Here is a tiny trained network, its code and every weight. The questions are about switching its units off for an input and a class, where a switched-off unit gives its printed mean instead of its output.

import numpy as np


def w(rows, s, z=0):
    codes = np.array(rows[::2]) - 128.0
    scale = np.full(codes.shape[1], s)
    scale[-1] = z or s
    return codes * scale


def f(y):
    return np.maximum(y, 0)


def log_softmax(a):
    a = a - a.max(-1, keepdims=True)
    return a - np.log(np.exp(a).sum(-1, keepdims=True))


def net(x, mask):
    res = np.array(x, float).reshape(1, 4) / 4 @ E
    y = f(res @ A[0][:, :-1].T + A[0][:, -1])
    res = res + np.where(mask, y, B[0][:, -1]) @ B[0][:, :-1]
    return log_softmax(res[-1] @ U[:, :-1].T + U[:, -1])


A, B = {}, {}
E = w([
[184,112,128,59,110,150,128,153,76,23,181,90],'x0',
[185,150,155,168,221,92,180,133,99,163,154,68],'x1',
[87,239,177,150,101,80,125,186,83,160,213,77],'x2',
[154,184,250,178,131,163,47,80,144,130,90,99],'x3',
],0.012)
A[0] = w([
[65,128,160,148,78,187,95,153,202,175,108,152,229],'n1',
[145,110,105,138,122,92,230,160,99,186,126,88,214],'n2',
[92,74,91,6,146,120,194,114,95,79,114,140,160],'n3',
[254,60,113,120,126,139,109,96,161,78,112,92,239],'n4',
[103,193,141,148,52,60,88,190,95,139,121,94,251],'n5',
[118,166,141,140,100,77,139,175,94,135,174,77,165],'n6',
[131,156,175,168,90,196,96,181,36,96,112,126,200],'n7',
[133,138,158,117,138,192,98,90,190,68,81,180,205],'n8',
[160,114,136,138,91,60,176,148,52,113,193,130,153],'n9',
[57,126,152,146,92,108,118,120,188,179,103,133,137],'n10',
[138,85,117,199,196,102,195,121,141,174,74,156,197],'n11',
],0.0095,0.0028)
B[0] = w([
[115,71,150,152,139,174,154,131,173,95,71,99,222],'n1',
[121,170,81,149,127,1,118,215,123,168,162,115,208],'n2',
[127,250,117,163,112,195,86,146,141,105,172,62,233],'n3',
[208,159,115,105,105,144,170,119,94,57,89,161,250],'n4',
[85,106,156,110,189,168,149,77,134,183,147,141,230],'n5',
[81,105,123,56,177,69,103,90,109,213,194,114,213],'n6',
[99,116,191,90,130,189,165,126,149,103,199,114,199],'n7',
[144,107,172,87,173,173,118,107,160,96,16,150,238],'n8',
[145,117,143,162,108,115,131,126,49,207,116,82,202],'n9',
[53,51,106,179,149,136,100,193,144,150,113,149,203],'n10',
[136,155,118,148,85,80,112,165,205,124,151,186,228],'n11',
],0.0097,0.014)
U = w([
[65,88,119,208,132,212,106,144,175,147,69,132,227],'0',
[141,99,114,170,162,115,63,89,154,144,155,123,7],'1',
[59,152,87,110,154,64,122,121,73,190,140,107,44],'2',
[173,154,69,155,54,204,77,137,136,91,165,44,97],'3',
[141,190,75,180,122,49,129,150,211,157,158,237,151],'4',
[100,113,211,55,145,181,145,33,119,124,189,127,124],'5',
[182,130,128,35,101,182,115,92,116,2,86,180,199],'6',
[190,128,164,90,136,55,144,169,52,115,136,77,149],'7',
],0.0089,0.0016)

Each question gives the input, the list of numbers given to net, and the class t.
The units are the neurons (one row each of A and B). Each row of codes is followed by its name. A weight is (code - 128) times the scale printed after its matrix; where a second scale follows, it is the last column's (A, B and U).
mask holds one flag per neuron, in row order. A switched-off neuron (its flag False) gives its mean, the last column of its row in B, instead of its output. The means were averaged over made-up inputs and are rounded, as every weight is.
A unit's drop is (log p(t) with every unit on - log p(t) with that unit switched off) / (log p(t) with every unit on - log p(t) with every unit switched off).
The circuit of an input: a set's keep is (log p(t) with only the set's units on - log p(t) with every unit switched off) / (log p(t) with every unit on - log p(t) with every unit switched off). Starting from all 11 units, units are removed one at a time, each time the one whose removal leaves the highest keep (on an exact tie, the one counted first), for as long as the keep stays at least 0.8.
circuit, biggest first: the units of the circuit, biggest drop first
most important unit: the unit with the biggest drop
top k neurons: the k neurons with the biggest drops, biggest first
drop of u: that unit's drop, to one decimal
input [8,-5,7,-2], class 5: most important unit -> n7
input [-1,-7,-4,0], class 6: top 3 neurons -> (n8; n5; n9)
input [0,-1,-3,-3], class 3: top 2 neurons -> (n3; n8)
input [-7,-6,5,-6], class 0: top 2 neurons -> (n1; n10)
input [8,-2,2,1], class 5: top 2 neurons -> (n7; n2)
input [2,8,3,-2], class 2: top 2 neurons -> (n6; n4)
input [-8,7,2,7], class 4: top 3 neurons -> (n11; n8; n9)
input [-8,3,2,1], class 4: top 3 neurons -> (n11; n8; n2)
input [8,-6,7,-7], class 2: top 2 neurons -> (n6; n9)
input [-1,-2,-2,-7], class 3: top 2 neurons -> (n3; n6)
input [3,2,-6,-6], class 3: drop of n11 -> 0.0
input [-2,-7,0,-8], class 3: drop of n3 -> 0.7
input [2,3,4,0], class 2: drop of n6 -> 0.1
input [0,-2,3,5], class 5: circuit, biggest first -> (n7)
input [-6,-8,8,-4], class 0: top 2 neurons -> (n1; n10)
input [8,1,7,0], class 5: top 2 neurons -> (n7; n5)
